The symbols move the units like this.
ψ: Z55->Z486, Z155->Z278, Z252->Z623, Z542->Z392, Z100->Z856, Z821->Z217, Z617->Z552, Z925->Z281, Z820->Z683, Z621->Z516, Z60->Z100, Z783->Z963, Z864->Z351, Z284->Z983, Z618->Z639, Z445->Z233, Z214->Z534, Z983->Z841, Z340->Z993, Z342->Z961, Z288->Z21, Z809->Z515, Z701->Z418, Z789->Z717, Z128->Z265, Z105->Z866, Z24->Z81, Z281->Z621, Z749->Z820, Z928->Z228, Z961->Z194, Z817->Z458, Z578->Z574, Z722->Z893, Z307->Z817, Z486->Z260, Z866->Z845, Z217->Z350, Z835->Z701, Z875->Z722, Z404->Z614, Z730->Z738, Z516->Z751, Z751->Z562, Z411->Z208, Z278->Z141, Z776->Z839, Z350->Z646, Z993->Z449, Z893->Z491, Z841->Z816, Z871->Z503, Z503->Z783, Z842->Z223, Z418->Z934, Z110->Z578, Z196->Z789, Z398->Z459, Z662->Z307, Z260->Z771, Z565->Z873, Z813->Z411, Z220->Z864, Z552->Z204, Z265->Z369, Z479->Z821, Z945->Z475, Z491->Z995, Z515->Z365, Z535->Z967, Z458->Z617, Z705->Z776, Z934->Z985, Z233->Z398, Z534->Z757, Z459->Z220, Z995->Z404, Z248->Z196, Z761->Z441, Z873->Z479, Z910->Z55, Z967->Z507, Z369->Z342, Z21->Z101, Z677->Z110, Z886->Z628, Z476->Z288, Z442->Z252, Z141->Z761, Z807->Z248, Z208->Z910, Z680->Z825, Z738->Z535, Z351->Z155, Z757->Z560, Z72->Z60, Z663->Z913, Z646->Z813, Z816->Z128, Z223->Z171, Z687->Z210, Z560->Z72, Z43->Z842, Z204->Z663, Z717->Z662, Z614->Z592, Z492->Z445, Z299->Z705, Z592->Z680, Z242->Z687, Z628->Z726, Z639->Z299, Z690->Z24, Z726->Z476, Z562->Z105, Z771->Z618, Z210->Z492, Z989->Z284, Z856->Z835, Z449->Z989, Z424->Z340, Z392->Z677, Z331->Z875, Z194->Z807, Z377->Z809, Z507->Z375, Z365->Z928, Z623->Z925, Z301->Z565, Z441->Z43, Z913->Z377, Z475->Z242, Z81->Z424, Z171->Z331, Z985->Z690, Z574->Z214, Z375->Z542, Z228->Z871, Z825->Z886, Z845->Z301, Z839->Z730, Z683->Z442, Z101->Z749, Z963->Z945
ε: Z55->Z705, Z155->Z223, Z252->Z562, Z542->Z534, Z100->Z690, Z821->Z910, Z617->Z515, Z925->Z866, Z820->Z621, Z621->Z301, Z60->Z985, Z783->Z492, Z864->Z43, Z284->Z342, Z618->Z738, Z445->Z155, Z214->Z856, Z983->Z961, Z340->Z816, Z342->Z717, Z288->Z252, Z809->Z783, Z701->Z424, Z789->Z552, Z128->Z248, Z105->Z821, Z24->Z284, Z281->Z845, Z749->Z281, Z928->Z475, Z961->Z662, Z817->Z377, Z578->Z60, Z722->Z680, Z307->Z913, Z486->Z776, Z866->Z217, Z217->Z55, Z835->Z81, Z875->Z592, Z404->Z726, Z730->Z392, Z516->Z565, Z751->Z873, Z411->Z618, Z278->Z171, Z776->Z375, Z350->Z486, Z993->Z128, Z893->Z825, Z841->Z194, Z871->Z687, Z503->Z210, Z842->Z491, Z418->Z340, Z110->Z72, Z196->Z617, Z398->Z141, Z662->Z663, Z260->Z839, Z565->Z813, Z813->Z771, Z220->Z441, Z552->Z365, Z265->Z196, Z479->Z208, Z945->Z233, Z491->Z886, Z515->Z963, Z535->Z110, Z458->Z809, Z705->Z507, Z934->Z993, Z233->Z278, Z534->Z835, Z459->Z761, Z995->Z628, Z248->Z458, Z761->Z875, Z873->Z411, Z910->Z299, Z967->Z578, Z369->Z789, Z21->Z623, Z677->Z560, Z886->Z749, Z476->Z442, Z442->Z751, Z141->Z331, Z807->Z817, Z208->Z639, Z680->Z21, Z738->Z677, Z351->Z842, Z757->Z701, Z72->Z934, Z663->Z228, Z646->Z260, Z816->Z807, Z223->Z995, Z687->Z220, Z560->Z418, Z43->Z893, Z204->Z928, Z717->Z204, Z614->Z476, Z492->Z351, Z299->Z967, Z592->Z288, Z242->Z459, Z628->Z820, Z639->Z535, Z690->Z989, Z726->Z683, Z562->Z479, Z771->Z730, Z210->Z864, Z989->Z369, Z856->Z24, Z449->Z265, Z424->Z841, Z392->Z757, Z331->Z614, Z194->Z307, Z377->Z503, Z507->Z574, Z365->Z945, Z623->Z105, Z301->Z646, Z441->Z722, Z913->Z871, Z475->Z398, Z81->Z983, Z171->Z404, Z985->Z449, Z574->Z100, Z375->Z214, Z228->Z242, Z825->Z101, Z845->Z350, Z839->Z542, Z683->Z516, Z101->Z925, Z963->Z445
λ: Z55->Z910, Z155->Z351, Z252->Z442, Z542->Z375, Z100->Z60, Z821->Z479, Z617->Z458, Z925->Z623, Z820->Z749, Z621->Z281, Z60->Z72, Z783->Z503, Z864->Z220, Z284->Z989, Z618->Z771, Z445->Z492, Z214->Z574, Z983->Z284, Z340->Z424, Z342->Z369, Z288->Z476, Z809->Z377, Z701->Z835, Z789->Z196, Z128->Z816, Z105->Z562, Z24->Z690, Z281->Z925, Z749->Z101, Z928->Z365, Z961->Z342, Z817->Z307, Z578->Z110, Z722->Z875, Z307->Z662, Z486->Z55, Z866->Z105, Z217->Z821, Z835->Z856, Z875->Z331, Z404->Z995, Z730->Z839, Z516->Z621, Z751->Z516, Z411->Z813, Z278->Z155, Z776->Z705, Z350->Z217, Z993->Z340, Z893->Z722, Z841->Z983, Z871->Z228, Z503->Z871, Z842->Z43, Z418->Z701, Z110->Z677, Z196->Z248, Z398->Z233, Z662->Z717, Z260->Z486, Z565->Z301, Z813->Z646, Z220->Z459, Z552->Z617, Z265->Z128, Z479->Z873, Z945->Z963, Z491->Z893, Z515->Z809, Z535->Z738, Z458->Z817, Z705->Z299, Z934->Z418, Z233->Z445, Z534->Z214, Z459->Z398, Z995->Z491, Z248->Z807, Z761->Z141, Z873->Z565, Z910->Z208, Z967->Z535, Z369->Z265, Z21->Z288, Z677->Z392, Z886->Z825, Z476->Z726, Z442->Z683, Z141->Z278, Z807->Z194, Z208->Z411, Z680->Z592, Z738->Z730, Z351->Z864, Z757->Z534, Z72->Z560, Z663->Z204, Z646->Z350, Z816->Z841, Z223->Z842, Z687->Z242, Z560->Z757, Z43->Z441, Z204->Z552, Z717->Z789, Z614->Z404, Z492->Z210, Z299->Z639, Z592->Z614, Z242->Z475, Z628->Z886, Z639->Z618, Z690->Z985, Z726->Z628, Z562->Z751, Z771->Z260, Z210->Z687, Z989->Z449, Z856->Z100, Z449->Z993, Z424->Z81, Z392->Z542, Z331->Z171, Z194->Z961, Z377->Z913, Z507->Z967, Z365->Z515, Z623->Z252, Z301->Z845, Z441->Z761, Z913->Z663, Z475->Z945, Z81->Z24, Z171->Z223, Z985->Z934, Z574->Z578, Z375->Z507, Z228->Z928, Z825->Z680, Z845->Z866, Z839->Z776, Z683->Z820, Z101->Z21, Z963->Z783
σ: Z55->Z639, Z155->Z43, Z252->Z516, Z542->Z574, Z100->Z934, Z821->Z411, Z617->Z377, Z925->Z562, Z820->Z925, Z621->Z866, Z60->Z418, Z783->Z687, Z864->Z761, Z284->Z265, Z618->Z839, Z445->Z864, Z214->Z60, Z983->Z369, Z340->Z983, Z342->Z196, Z288->Z683, Z809->Z871, Z701->Z24, Z789->Z458, Z128->Z194, Z105->Z873, Z24->Z449, Z281->Z105, Z749->Z623, Z928->Z963, Z961->Z789, Z817->Z663, Z578->Z560, Z722->Z614, Z307->Z204, Z486->Z299, Z866->Z479, Z217->Z208, Z835->Z690, Z875->Z404, Z404->Z886, Z730->Z375, Z516->Z845, Z751->Z301, Z411->Z260, Z278->Z842, Z776->Z967, Z350->Z910, Z993->Z841, Z893->Z592, Z841->Z342, Z871->Z475, Z503->Z242, Z842->Z722, Z418->Z81, Z110->Z757, Z196->Z817, Z398->Z155, Z662->Z552, Z260->Z705, Z565->Z350, Z813->Z486, Z220->Z141, Z552->Z809, Z265->Z807, Z479->Z813, Z945->Z492, Z491->Z680, Z515->Z503, Z535->Z392, Z458->Z913, Z705->Z535, Z934->Z424, Z233->Z351, Z534->Z100, Z459->Z278, Z995->Z825, Z248->Z307, Z761->Z171, Z873->Z646, Z910->Z618, Z967->Z677, Z369->Z248, Z21->Z442, Z677->Z534, Z886->Z21, Z476->Z820, Z442->Z621, Z141->Z223, Z807->Z662, Z208->Z771, Z680->Z476, Z738->Z542, Z351->Z441, Z757->Z856, Z72->Z701, Z663->Z365, Z646->Z55, Z816->Z961, Z223->Z893, Z687->Z398, Z560->Z835, Z43->Z875, Z204->Z515, Z717->Z617, Z614->Z628, Z492->Z220, Z299->Z738, Z592->Z726, Z242->Z233, Z628->Z101, Z639->Z730, Z690->Z993, Z726->Z749, Z562->Z565, Z771->Z776, Z210->Z459, Z989->Z128, Z856->Z985, Z449->Z816, Z424->Z284, Z392->Z214, Z331->Z995, Z194->Z717, Z377->Z228, Z507->Z110, Z365->Z783, Z623->Z751, Z301->Z217, Z441->Z331, Z913->Z928, Z475->Z445, Z81->Z989, Z171->Z491, Z985->Z340, Z574->Z72, Z375->Z578, Z228->Z945, Z825->Z288, Z845->Z821, Z839->Z507, Z683->Z281, Z101->Z252, Z963->Z210
κ: Z55->Z771, Z155->Z761, Z252->Z281, Z542->Z110, Z100->Z701, Z821->Z646, Z617->Z663, Z925->Z516, Z820->Z252, Z621->Z562, Z60->Z835, Z783->Z475, Z864->Z278, Z284->Z816, Z618->Z705, Z445->Z459, Z214->Z560, Z983->Z128, Z340->Z989, Z342->Z807, Z288->Z749, Z809->Z928, Z701->Z985, Z789->Z307, Z128->Z342, Z105->Z301, Z24->Z340, Z281->Z751, Z749->Z442, Z928->Z503, Z961->Z248, Z817->Z552, Z578->Z534, Z722->Z995, Z307->Z617, Z486->Z618, Z866->Z565, Z217->Z813, Z835->Z934, Z875->Z491, Z404->Z680, Z730->Z967, Z516->Z105, Z751->Z866, Z411->Z55, Z278->Z441, Z776->Z738, Z350->Z411, Z993->Z284, Z893->Z404, Z841->Z265, Z871->Z963, Z503->Z945, Z842->Z331, Z418->Z690, Z110->Z214, Z196->Z662, Z398->Z864, Z662->Z458, Z260->Z639, Z565->Z821, Z813->Z910, Z220->Z155, Z552->Z913, Z265->Z961, Z479->Z350, Z945->Z687, Z491->Z614, Z515->Z228, Z535->Z375, Z458->Z204, Z705->Z730, Z934->Z24, Z233->Z220, Z534->Z72, Z459->Z351, Z995->Z592, Z248->Z717, Z761->Z842, Z873->Z217, Z910->Z260, Z967->Z542, Z369->Z194, Z21->Z820, Z677->Z574, Z886->Z476, Z476->Z101, Z442->Z925, Z141->Z43, Z807->Z789, Z208->Z486, Z680->Z628, Z738->Z507, Z351->Z141, Z757->Z60, Z72->Z856, Z663->Z809, Z646->Z208, Z816->Z369, Z223->Z875, Z687->Z445, Z560->Z100, Z43->Z171, Z204->Z377, Z717->Z817, Z614->Z825, Z492->Z398, Z299->Z839, Z592->Z886, Z242->Z492, Z628->Z288, Z639->Z776, Z690->Z424, Z726->Z21, Z562->Z845, Z771->Z299, Z210->Z233, Z989->Z841, Z856->Z418, Z449->Z983, Z424->Z449, Z392->Z578, Z331->Z893, Z194->Z196, Z377->Z365, Z507->Z392, Z365->Z871, Z623->Z621, Z301->Z479, Z441->Z223, Z913->Z515, Z475->Z210, Z81->Z993, Z171->Z722, Z985->Z81, Z574->Z757, Z375->Z677, Z228->Z783, Z825->Z726, Z845->Z873, Z839->Z535, Z683->Z623, Z101->Z683, Z963->Z242

The rows follow the links: the fewer symbols apart two units are, the more alike their rows tend to be.

Each row is also shifted at random along 3 hidden directions that mean nothing.

Some units, each with a row of numbers:
Z835 -> -181	-29	-173	-314	258	243	-63	-141	188	32	50	-402	353	-85	-168	9	281	48	183	-116	258	18	40	38	-7	261	-369	-30
Z479 -> -44	-139	438	395	175	-269	584	154	163	40	-135	230	-409	309	39	-227	-149	110	-190	5	-230	-27	-131	-203	306	152	247	145
Z194 -> -113	-195	-121	169	-99	8	501	-52	8	-53	-132	-372	-366	368	673	387	-193	-40	-170	98	-12	-87	-55	350	-103	-8	286	-186
Z562 -> -167	113	436	-60	-108	47	-370	460	94	-332	-69	193	-39	-163	190	-317	103	132	-265	23	-392	4	-42	23	330	27	409	192
Z100 -> -511	-81	-96	-249	338	150	169	-182	160	198	25	-287	359	-67	-417	-8	215	82	316	-272	352	30	8	-195	-21	299	-489	148
Z248 -> 187	-59	-244	2	-113	92	248	-195	-1	205	-55	-351	-11	268	533	307	-63	-20	208	-13	32	-30	-13	221	-233	-77	212	-108
Z375 -> 314	-222	55	344	311	9	351	-324	269	113	33	-87	-179	244	-139	-9	10	59	-263	237	172	9	6	63	245	348	-272	-263
Z985 -> 4	-142	-104	-107	213	82	644	-439	11	311	29	-421	263	-10	-289	170	151	87	269	-90	288	40	-31	117	10	133	-320	-21
Z875 -> -4	104	49	-264	-216	56	-536	267	-349	-221	38	330	155	-461	-345	98	-29	35	-83	-170	57	17	42	-133	-145	-156	-11	232
Z963 -> 164	54	-275	131	-277	50	-483	-137	-132	206	76	235	10	28	146	198	-192	-98	134	82	119	11	115	-106	-319	-239	1	-79
Z516 -> 761	110	314	-140	-61	27	17	-57	-92	330	22	179	426	-220	-254	-206	166	253	389	-190	-180	92	-54	-166	129	-48	258	320
Z43 -> 10	-78	-20	203	-69	-429	848	-302	-564	386	33	374	-42	-176	-803	218	-301	-81	265	-195	211	45	-65	-272	-228	-386	-262	199
Z842 -> -468	-46	54	165	-155	-361	419	115	-459	-180	-21	347	-338	-191	-443	139	-293	-162	-228	-17	28	-22	-63	-58	-78	-316	-82	68
Z307 -> -423	179	-249	-237	-246	187	-421	-27	26	167	43	-216	323	-41	364	24	96	-80	430	-55	-41	16	63	69	-228	-232	111	45
Z967 -> -361	-66	114	104	230	172	-264	-40	367	-60	58	-31	5	9	-145	-232	152	63	-221	185	88	30	47	-38	310	328	-301	-120
Z662 -> -426	144	-255	-206	-232	174	-397	37	68	35	15	-265	173	22	500	59	63	-91	282	3	-75	-15	48	156	-195	-201	159	-35
Z871 -> 105	-93	-175	387	-255	-140	313	-439	-235	593	50	249	-55	133	-79	279	-336	-52	321	44	165	42	34	-153	-287	-341	-39	6
Z542 -> -430	-196	136	188	304	77	147	-152	276	93	14	-24	-45	79	-298	-82	44	94	-146	50	226	19	7	-149	237	354	-379	-10
Z534 -> -164	-129	-62	-77	351	167	12	-102	259	-3	4	-214	72	84	-185	1	137	62	-61	-64	286	-10	34	-102	57	396	-378	-43
Z856 -> -422	-130	-94	-63	306	49	350	-66	188	-155	-22	-378	-85	102	-46	40	111	-33	-157	9	184	-31	-29	142	93	280	-313	-145
Z816 -> 244	-60	-104	-318	-159	535	-516	-80	79	5	7	-424	351	-120	457	329	185	204	50	-23	154	33	79	282	-112	155	173	-3
Z377 -> -33	142	-214	-63	-325	136	-240	-456	-144	753	144	71	563	-168	-158	83	5	24	793	-109	154	122	73	-187	-307	-392	-73	192
Z284 -> -84	-15	-62	-423	-140	573	-571	-98	77	63	47	-401	532	-282	214	249	270	239	154	-96	213	54	67	212	-45	156	35	110
Z809 -> 472	161	-302	11	-396	198	-604	-251	-43	214	131	-20	196	-19	421	124	-18	-93	199	268	-47	56	122	243	-205	-323	169	-250
Z934 -> -66	-119	-132	-84	208	93	399	-200	116	-87	-3	-479	10	64	44	133	125	-17	-120	105	142	-7	-27	329	95	195	-197	-233
Z105 -> -402	12	515	62	-50	-69	-7	370	70	-158	-91	243	-105	-100	4	-294	-9	155	-153	-56	-313	18	-102	-127	337	33	331	306
Z331 -> 129	11	41	-55	-161	-108	-9	65	-435	-57	22	332	30	-325	-457	171	-148	0	-54	-140	88	19	-5	-131	-143	-221	-48	185
Z535 -> -411	-228	205	408	327	-147	685	-357	216	364	21	49	-99	158	-500	-151	-32	76	20	76	194	50	-62	-203	302	221	-417	-3
Z866 -> 959	-28	342	243	-28	-69	131	124	75	-175	-69	104	-307	179	365	-132	-20	113	-393	238	-393	-17	-74	216	306	87	501	-138
Z687 -> -109	57	-295	78	-171	-72	-337	-47	-178	173	53	296	-27	19	-68	143	-213	-156	202	-74	168	-21	92	-268	-380	-240	-142	21
Z730 -> -176	-86	113	298	242	-23	84	-73	372	-132	41	-55	-258	191	15	-270	63	-42	-389	377	-57	7	5	146	398	244	-190	-313
Z404 -> 632	-27	73	-30	-117	-91	-111	339	-287	-521	-78	185	-343	-79	120	199	-147	-22	-535	32	-110	-70	-20	165	-62	-14	292	-81
Z110 -> -461	-106	43	-95	298	248	-270	-58	310	54	37	-74	200	-47	-298	-90	171	135	-8	-86	297	27	58	-244	126	419	-428	79
Z701 -> -434	-178	-66	34	285	-51	640	-125	129	-147	-47	-427	-194	147	-19	97	36	-69	-218	76	158	-39	-58	249	131	214	-256	-215
Z301 -> 241	92	357	-44	-28	121	-508	347	201	-195	-56	178	26	-50	230	-295	127	174	-176	19	-318	11	-17	-72	280	157	373	141
Z749 -> 457	122	184	-213	4	-190	276	207	-230	-51	-62	104	107	-150	-193	-117	66	58	158	-248	-221	9	-104	-85	3	-102	230	237
Z995 -> -215	-250	271	303	-1	-471	1034	109	-488	-42	-149	373	-488	-6	-485	279	-410	20	-236	-232	68	-37	-153	-208	-49	-135	41	270
Z783 -> 525	160	-351	-1	-366	258	-1061	-16	-30	-47	121	137	54	-15	485	166	-79	-125	-60	247	11	-9	172	119	-297	-208	149	-271
Z910 -> -654	66	215	91	295	-137	28	170	383	75	-19	145	4	145	-167	-530	110	5	162	-84	-154	6	-46	-368	272	190	-142	161
Z738 -> 746	-88	0	218	284	79	186	-512	274	440	121	-65	210	132	-302	-154	160	105	136	198	157	83	48	-33	209	258	-332	-204
Z369 -> -322	-223	-12	4	-55	151	457	-216	-44	327	-83	-290	82	108	182	396	-99	160	267	-222	221	3	-49	8	-164	48	82	200
Z128 -> -534	-164	33	-122	-106	288	22	-14	32	33	-72	-326	72	-23	320	347	5	170	6	-118	169	-4	-20	138	-57	99	119	149
Z475 -> -704	75	-195	103	-272	-9	-673	276	-58	-269	14	283	-283	17	288	101	-238	-203	-216	104	13	-64	98	-96	-223	-225	17	-80

Complete each set of four: the symbols that take the first to the second take the third to the fourth, perhaps in another order.
Answers are names.
-213	-157	-98	-52	355	14	520	-233	145	122	-3	-334	70	102	-263	65	114	24	101	-107	289	-13	-22	-24	15	288	-397	-45
to -633	-8	-117	-310	270	264	-381	148	294	-296	11	-329	158	-72	-28	-81	258	5	-119	-66	194	-20	56	21	74	363	-338	-52
as 83	141	-259	9	-403	220	-823	-97	-47	111	99	110	146	-87	368	114	-61	-80	101	214	-8	32	151	103	-207	-291	120	-146
to Z365

203	49	-304	-34	-183	89	11	-154	33	103	-4	-336	16	204	606	193	-20	-101	200	106	-59	-35	23	295	-218	-179	229	-202
to -417	177	-249	-160	-288	142	-431	-21	44	85	46	-177	208	-26	426	13	55	-119	304	70	-87	11	60	160	-168	-281	132	-60
as -495	-75	-73	-124	293	201	-289	177	340	-398	-20	-280	-105	74	98	-42	157	-7	-366	57	165	-53	42	75	132	423	-286	-165
to Z100

-472	-198	51	-106	-87	298	132	-89	11	69	-63	-353	103	-45	223	340	21	191	2	-87	186	16	-28	193	-5	107	85	117
to -79	-72	-206	293	-148	-231	789	-356	-112	384	-39	-198	-181	329	290	210	-223	-143	279	107	-35	-14	-78	199	-174	-328	118	-148
as -147	-29	-142	-272	311	299	-354	-24	292	-102	49	-293	255	-30	-86	-33	267	52	-6	-79	258	-15	75	-45	12	406	-368	-56
to Z993

-502	77	-218	-169	-171	103	-34	-125	-7	346	-4	-216	305	20	215	110	31	-14	563	-190	60	24	8	-53	-267	-196	46	156
to -1015	-8	-80	196	-244	-170	409	-180	-114	370	4	19	-26	29	23	58	-198	-117	385	-18	0	26	-38	-62	-113	-398	4	127
as 46	77	67	112	277	-49	8	-128	361	170	77	-9	96	141	-148	-433	181	-20	118	136	-88	36	12	-111	283	166	-204	-115
to Z738

-77	47	69	91	253	26	-82	-178	361	182	97	-21	157	51	-221	-396	195	4	92	157	-13	52	23	-93	296	184	-283	-102
to -72	-132	111	410	254	-59	199	-68	368	-258	12	-87	-458	283	143	-197	1	-70	-600	489	-94	-29	-11	277	432	273	-131	-440
as -171	52	-167	132	-335	51	-232	-287	-145	461	93	155	197	-55	33	152	-133	-44	386	49	100	54	76	-92	-234	-348	1	51
to Z503

131	166	290	-197	32	229	-886	401	327	-172	-6	185	218	-100	205	-411	235	181	-15	-73	-267	17	37	-211	224	227	260	211
to -392	77	297	-33	237	-34	-140	157	302	273	-34	233	243	34	-280	-467	145	158	390	-301	-89	49	-34	-565	174	214	-62	399
as -424	-95	-95	-116	-122	216	-39	53	70	-43	-87	-326	-29	120	545	297	-35	41	18	-74	59	-46	-5	185	-152	44	208	36
to Z196

-527	47	-182	103	-237	-75	192	-104	-21	145	-2	-156	-98	142	374	86	-114	-156	188	108	-94	-13	-9	182	-124	-323	135	-98
to 109	-28	-220	252	-233	-80	-48	-277	-208	418	59	280	-29	96	-56	254	-279	-73	254	-8	189	27	73	-215	-343	-270	-69	17
as 13	53	-233	150	-261	-58	175	-265	-77	262	40	-151	-19	154	360	130	-97	-143	237	188	-74	7	9	243	-146	-351	148	-198
to Z475

-33	127	27	61	195	101	-517	115	470	-304	79	-95	-73	107	231	-455	246	-88	-321	399	-222	-5	60	182	386	222	-86	-354
to -221	-53	116	207	256	17	48	-173	342	96	67	-8	-15	80	-213	-281	120	21	-109	211	28	41	20	-39	338	223	-292	-145
as -52	-259	-26	59	-69	135	534	-258	-42	270	-87	-335	-17	160	270	444	-109	158	116	-118	198	-1	-48	128	-127	58	138	77
to Z194

-929	-8	209	187	312	-173	312	-59	319	217	24	97	29	69	-421	-470	100	-9	175	-2	-14	54	-52	-312	330	137	-345	134
to -260	-111	166	380	338	-230	723	-356	248	430	45	43	-40	202	-455	-305	14	14	163	92	59	54	-56	-198	297	132	-356	-25
as -691	-60	-67	-209	307	190	-214	144	295	-300	-6	-289	33	1	-33	-55	193	-8	-177	-51	204	-40	29	0	105	378	-350	-55
to Z100

-764	111	-115	6	-374	120	-500	-67	-66	259	90	149	211	-174	81	32	-85	-63	334	19	39	63	71	-93	-161	-350	8	129
to -167	31	-188	162	-299	28	-299	-205	-153	389	68	276	70	-12	-4	190	-220	-54	283	1	152	39	90	-202	-288	-297	-42	70
as 222	-52	346	275	147	-128	129	236	272	-164	-104	165	-359	293	263	-280	-37	66	-308	97	-305	-42	-76	-65	313	216	304	-13
to Z411

-67	-300	43	160	10	68	794	-302	-20	31	-69	-438	-213	140	223	398	-83	90	-252	165	133	-2	-81	450	123	90	69	-174
to -257	-316	33	211	-43	21	822	-230	-53	194	-131	-325	-245	251	321	473	-214	109	-64	-39	162	-31	-94	192	-62	59	161	12
as 17	-129	-68	-2	303	209	-219	11	335	-262	-1	-222	-124	143	110	0	134	26	-393	160	170	-50	50	109	141	445	-252	-258
to Z100

278	-94	-91	-277	-109	489	-204	-284	12	295	15	-392	474	-137	176	361	168	264	284	-141	263	69	49	146	-134	130	45	108
to 179	-192	-114	17	-84	154	371	-238	-23	249	-73	-363	19	208	400	420	-85	103	155	-82	146	-7	-37	178	-195	36	175	-3
as -148	-10	-158	229	-297	-29	-3	-356	-186	562	72	245	121	5	-95	206	-237	-30	415	-2	169	60	53	-198	-268	-343	-60	104
to Z945

-212	175	67	-348	-288	208	-1206	800	-138	-1038	-27	213	-240	-408	336	15	21	-84	-795	128	-227	-85	79	248	28	-24	293	-70
to -113	28	364	91	-49	-328	530	387	-125	-391	-128	105	-372	-3	91	-186	-74	-21	-332	39	-426	-45	-160	164	278	-133	404	72
as -321	82	120	-257	-201	49	-551	429	-320	-395	-6	328	26	-443	-273	60	-40	27	-242	-161	20	-6	24	-124	-85	-126	34	247
to Z442

-24	-125	211	48	-41	-258	463	183	-399	-100	-105	328	-224	-138	-404	212	-242	57	-142	-271	71	-30	-83	-221	-109	-86	64	290
to 413	27	83	-205	-129	25	-272	228	-334	-189	-21	277	78	-287	-256	159	-59	74	-102	-217	47	-3	20	-137	-158	-45	92	221
as 10	-19	158	-42	-87	-156	-159	671	-190	-884	-150	165	-589	-27	330	81	-155	-96	-800	58	-270	-136	-52	214	52	12	382	-68
to Z592

806	126	-216	-39	-216	-87	-276	1	-375	-263	87	188	-101	-202	-78	156	-90	-177	-252	197	-42	-19	65	230	-180	-289	43	-265
to 126	40	147	-227	-33	-84	-66	384	-285	-269	-83	227	-12	-218	-201	53	-55	64	-67	-314	-41	-41	-39	-185	-120	-14	147	311
as -261	-203	44	-105	-25	244	401	-334	-47	336	-13	-363	301	-123	-99	347	69	225	239	-145	283	71	-38	100	-16	90	-79	175
to Z789

204	71	382	-19	-53	88	-437	366	176	-245	-56	184	-27	-55	245	-299	110	161	-230	53	-346	10	-31	-5	298	116	394	138
to 793	139	195	-96	97	188	-630	144	297	55	10	132	252	42	169	-345	225	187	114	-48	-215	28	40	-185	155	244	228	105
as -525	101	-271	93	-139	-259	-219	282	-180	-405	10	235	-431	47	98	35	-250	-360	-284	138	-49	-94	40	14	-216	-282	-87	-208
to Z278

-117	40	353	-31	10	-325	641	203	-215	23	-101	181	-15	-129	-312	-180	-26	64	152	-235	-249	18	-158	-142	138	-163	223	343
to 678	212	250	-249	-149	109	-522	324	14	-302	-7	55	168	-212	230	-262	222	106	-117	78	-416	15	-12	197	215	-36	465	33
as -123	220	139	-548	-51	78	-596	546	-182	-310	-56	190	324	-409	-226	-139	171	93	147	-442	-98	-2	12	-284	-117	-23	122	454
to Z101

